Each row has a name. Each question is about the rows just above it.

kuzig: [ -44   -6   14  -13   52   50  -49   43 -110 -104 -105   -1  -99 -103]
rari: [  55 -103  -44  -17  -38  -41    2  -44   -6   16  -13   52  -21  -16]
Muz: [-17 -69  29  51  27  33   1  27  56  74  49  46  46  51]
vogir: [ -9  -7 -18 -78 -17 -17 -25 -24 -61 -28 -72  68 -80 -72]
Give the next 2 entries after [ 14 -13]. : [52 50]
Give the next 2 entries after [-44  -6  16 -13  52]. : [-21 -16]
What are the next 2 entries after [  2 -44  -6]? : [ 16 -13]
Give the next 2 entries after [-44 -17 -38 -41   2]. : [-44  -6]
What are the next 2 entries after [ -44   -6   14  -13   52   50  -49   43 -110 -104 -105]? : [ -1 -99]

rer: [ 27 -27   8  14  63  -3  25 -21  46 -39  25 -88  14 -38 -22]
muzes: [-32   0   2 -52  44  41 -37   7  -2  26 -26  47  37  -9  29]
gize: [-32   0   2 -52  44  41 -37   7  -2  26 -26  47  37  81  29]
lon: [  7  -2  25  14  63  -3  25 -21 -52  18 -47  -3 -31 -37  23]
Demim: [ 25 -26  47  37  44  41 -37   7  -2  26 -26  47  37  63  33]
Whose row is [ 25 -26  47  37  44  41 -37   7  -2  26 -26  47  37  63  33]? : Demim
Whose row is [-32   0   2 -52  44  41 -37   7  -2  26 -26  47  37  81  29]? : gize
What are the next 2 entries after [37 44 41]? : [-37   7]
Whose row is [-32   0   2 -52  44  41 -37   7  -2  26 -26  47  37  -9  29]? : muzes

bolal: [ 0 -1 -2 -1  1  0  0  2  0  0  1  1  0  0  1  1  2  1  2  5  5  7 13 19
 25 35 46 56 66]
rafu: [ 0  2 -1  0  1  1  5  5  5 11 17 24 33 43 53 63 71 78 85 87 90 91 91 94
 92 93 93 94 94]
lete: [ 0 -1  1  2  2  2  5  7 12 18 24 32 42 54 63 71 79 84 88 87 90 91 92 91
 94 94 91 94 95]
Buz: [ 1  0  0  0  2  1  3  4  5  7 12 15 24 32 42 54 65 72 79 85 86 89 91 91
 92 93 93 92 94]
pubod: [ 1  0  3  2  6  8 12 17 26 35 46 57 66 75 79 84 88 91 92 94 91 94 92 92
 95 94 93 92 92]
tiroz: [-1  0 -2 -2  0  1 -1  1  1  2  4  6  7 11 19 71 37 48 59 68 76 81 84 94
 91 92 94 94 94]
nus: [-1  0 -2 -2  0  1 -1  1  1  2  4  6  7 11 19 28 37 48 59 68 76 81 84 89
 91 92 92 94 94]
rit: [ 1  0  0  0  2  1 55  4  5  7 12 15 24 32 42 54 65 72 79 85 86 89 91 91
 92 93 93 92 94]
Zuvo: [ 0  2  4  5  9 10 18 23 32 44 54 64 73 79 84 88 89 91 93 93 93 93 93 94
 94 93 94 93 95]
bebom: [12 20 26 34 44 52 60 71 77 83 86 88 90 91 91 92 93 93 92 93 93 94 94 94
 95 94 93 94 94]
loda: [ 1 -1  0 -2  0 -1 -1  2  1  0  3  3  5  8 10 17 21 33 44 55 64 71 78 84
 86 89 91 92 93]
fakad: [ 0  1 -2 -1  0 -1  1  1  1  1  1  1  0  1  1  1  3  1  3  6  7  9 14 21
 29 39 50 61 71]
What are the next 2 entries after [28 37]? : [48 59]
The next 2 entries after [12 17 26 35 46 57]: : [66 75]
Whose row is [-1  0 -2 -2  0  1 -1  1  1  2  4  6  7 11 19 71 37 48 59 68 76 81 84 94
 91 92 94 94 94]? : tiroz

gimu: [-46 -81 -49 -76]
dofen: [ -1  41 -20  53]
tupo: [ 23 -68 -81 -71]
lavet: [87 44 45 61]
rol: [81 10 -5 12]
benef: [ 54 -77 -55 -63]
Mer: [-71  63  83  79]
debet: [-28  41  62   1]
Whose row is [-46 -81 -49 -76]? : gimu
The row with [ 23 -68 -81 -71] is : tupo
Whose row is [-28  41  62   1]? : debet

kol: [ 29   0   1 -12 -45   6   5  -6   7  -2  13 -11  11 -84   4  11 -34  17
  17  54  13  17  21]
Sak: [ -7  17  15  -3  32 -35 -10   1 -14 -22  13  -5  -5 -11  73 -34  31   5
  14  -3   1 -21   8]
mit: [ 48   1 -17  19  85 -18  -2  24  10 -14   4  28 -23 103 -40  21   4 -13
  23   7   1  14 -13]
mis: [ 12  21 -10   7 -24 -12 -12 -21   7 -13 -16 -88  11  90  31 -12 -10  -8
  54 -26  -3  15 -15]
Pov: [-47 -33  29 -20 -30  -4 -11  49  20  -1  -4  10  -8  42  45   1  -7 -27
 -35  -5   0   2   0]
Mikub: [ 12  -7  10 -19 -57   9 -14 -22  -5 -11  13  -5   1 -10  73  12  -8  56
  11   2 -11  15   6]
kav: [ -8   1  -1 -40  -4   0  28   9   7 -15  11 -61  -9 -32 -39  -3  -3 -27
  10   0  10  41 -11]
tep: [-27  36   9  38  27 -31  11  12  16  27 -29 -58  12 -32 -28  12 -30  -7
  -1  19   7  43 -33]
rok: [-49 -17  -3  -2  -4 -16  12 -13  21  31   6  38 -10  27 -33  23  12  24
   2  18 -12  -1 -22]
The next 2 entries after [-13  21  31   6]: : [ 38 -10]
The next 2 entries after [-10   1 -14 -22  13  -5  -5 -11  73]: : [-34  31]
[ 12  -7  10 -19 -57   9 -14 -22  -5 -11  13  -5   1 -10  73  12  -8  56
  11   2 -11  15   6] is in which row? : Mikub

puga: [ 28 -31 -16  -7 -83 -63 -63  21   0  46  -1  63  69 -55  39 -69 -60 -24
  -4  69  53  31]
zaga: [  65  -44  -25   39  -58  -78  -61  -14  -92   63  -21   27   -6   12
  -44 -105  -58   -9  -25   73   21   46]
paza: [ -1 -19  -4  17  -9 -19  40   6  -2 -52 -66 -57 -71  54 -34  25  30 -30
  -1  66 -27 -11]
lofo: [ 56 -38 -22  35 -48 -66 -48 -10 -75  52 -21  20  -6  14 -38 -88 -46  -9
 -21  66  17  37]
gup: [ 64 -76 -57  39  57  -9  24 -25 -24 -82 -44 -54  -9  17 -43 -96 -51  -5
 -22  69  19  45]
tet: [-16  -9  -5 -10  -7  -2  16   6  20 -34 -30 -28 -17  10  -4  22  14 -23
  -2  15 -11 -20]
mapak: [ 64 -44 -24  39 -57 -76 -54  -9 -82  57 -25  24  -6  16 -40 -97 -52 -12
 -22  81  21  44]
kek: [ -3  -2   6  21  22  10  59  11  14 -49 -49 -57 -65  66 -28  49  50 -15
   8  45 -29 -14]
Nom: [ -7  31  26  28  76  58  84   6  20 -42 -13 -57 -65  82 -26  82  77  19
  19  -7 -36 -15]
gom: [ -2 -15  -2  16  -2 -12  43   6   2 -51 -62 -56 -68  56 -32  31  34 -27
   1  59 -27 -13]
What are the next 2 entries after [39 57 -9]? : [ 24 -25]
The next 2 entries after [ 58  84   6  20 -42 -13 -57 -65  82]: : [-26  82]
Give the next 2 entries after [-44 -24  39 -57 -76 -54  -9 -82  57 -25  24]. : [-6 16]
The next 2 entries after [ -61  -14  -92   63  -21   27   -6   12  -44 -105  -58]: : [ -9 -25]
The next 2 entries after [-30 -28]: : [-17  10]

san: [-82  42  52  64  37 -72]
luk: [-29  65  59  90  41 -73]
gos: [ 38 -43  55   4 -30  44]
zav: [-13  64  44  61  36 -80]
suter: [ 11 -79  48  -7 -57  70]
nal: [  7 -84  -3 -76 -47  70]
sata: [ 63 -78  64  17 -78  66]
Rofo: [-78 -70 -77 -52  71   9]
pif: [ 78 -63  76  25 -65  76]
pida: [ 71 -76  69  34 -70  78]
sur: [ -2  71 -76  -3  74 -80]
Zup: [ 62 -82  44 -32 -68  81]
The next 2 entries after [-43  55   4]: : [-30  44]
What are the next 2 entries after [-76  -3]? : [ 74 -80]
The next 2 entries after [-82  44]: : [-32 -68]
Give the next 2 entries after [64 44 61]. : [ 36 -80]
What are the next 2 entries after [ 38 -43  55]? : [  4 -30]
Give the next 2 entries after [ 11 -79]. : [48 -7]

matu: [-43 104 -47  63 101]
vut: [-30 -24 -41 -52  23]
ruta: [-72 -83  76  86   0]
tasa: [-91 -88 -47 -52  71]
vasab: [13 76 96 97 40]
samob: [-91 -88   9  38  44]
The next 2 entries after [-43 104]: : [-47  63]
Whose row is [-91 -88   9  38  44]? : samob
What are the next 2 entries after [-30 -24]? : [-41 -52]
Give the next 2 entries after [104 -47]. : [ 63 101]

Kuguk: [ 32 -23  10  58 -61  -2 -23  -2 -24 -44  36]
Mosof: [-61 -23  -2  58  -5  -9   1  10 -25 -11  59]
rep: [ 63 -31 -25   0   1  -9  -5 -85  61   0  51]
Give the next 2 entries after [-61 -23  -2  58  -5  -9   1  10]. : [-25 -11]
The next 2 entries after [ 1 -9 -5]: : [-85  61]
Give the next 2 entries after [-61  -2 -23]. : [ -2 -24]
What are the next 2 entries after [-23  10  58 -61]? : [ -2 -23]
The next 2 entries after [0 1]: : [-9 -5]
Give the next 2 entries after [ -9  -5 -85  61]. : [ 0 51]

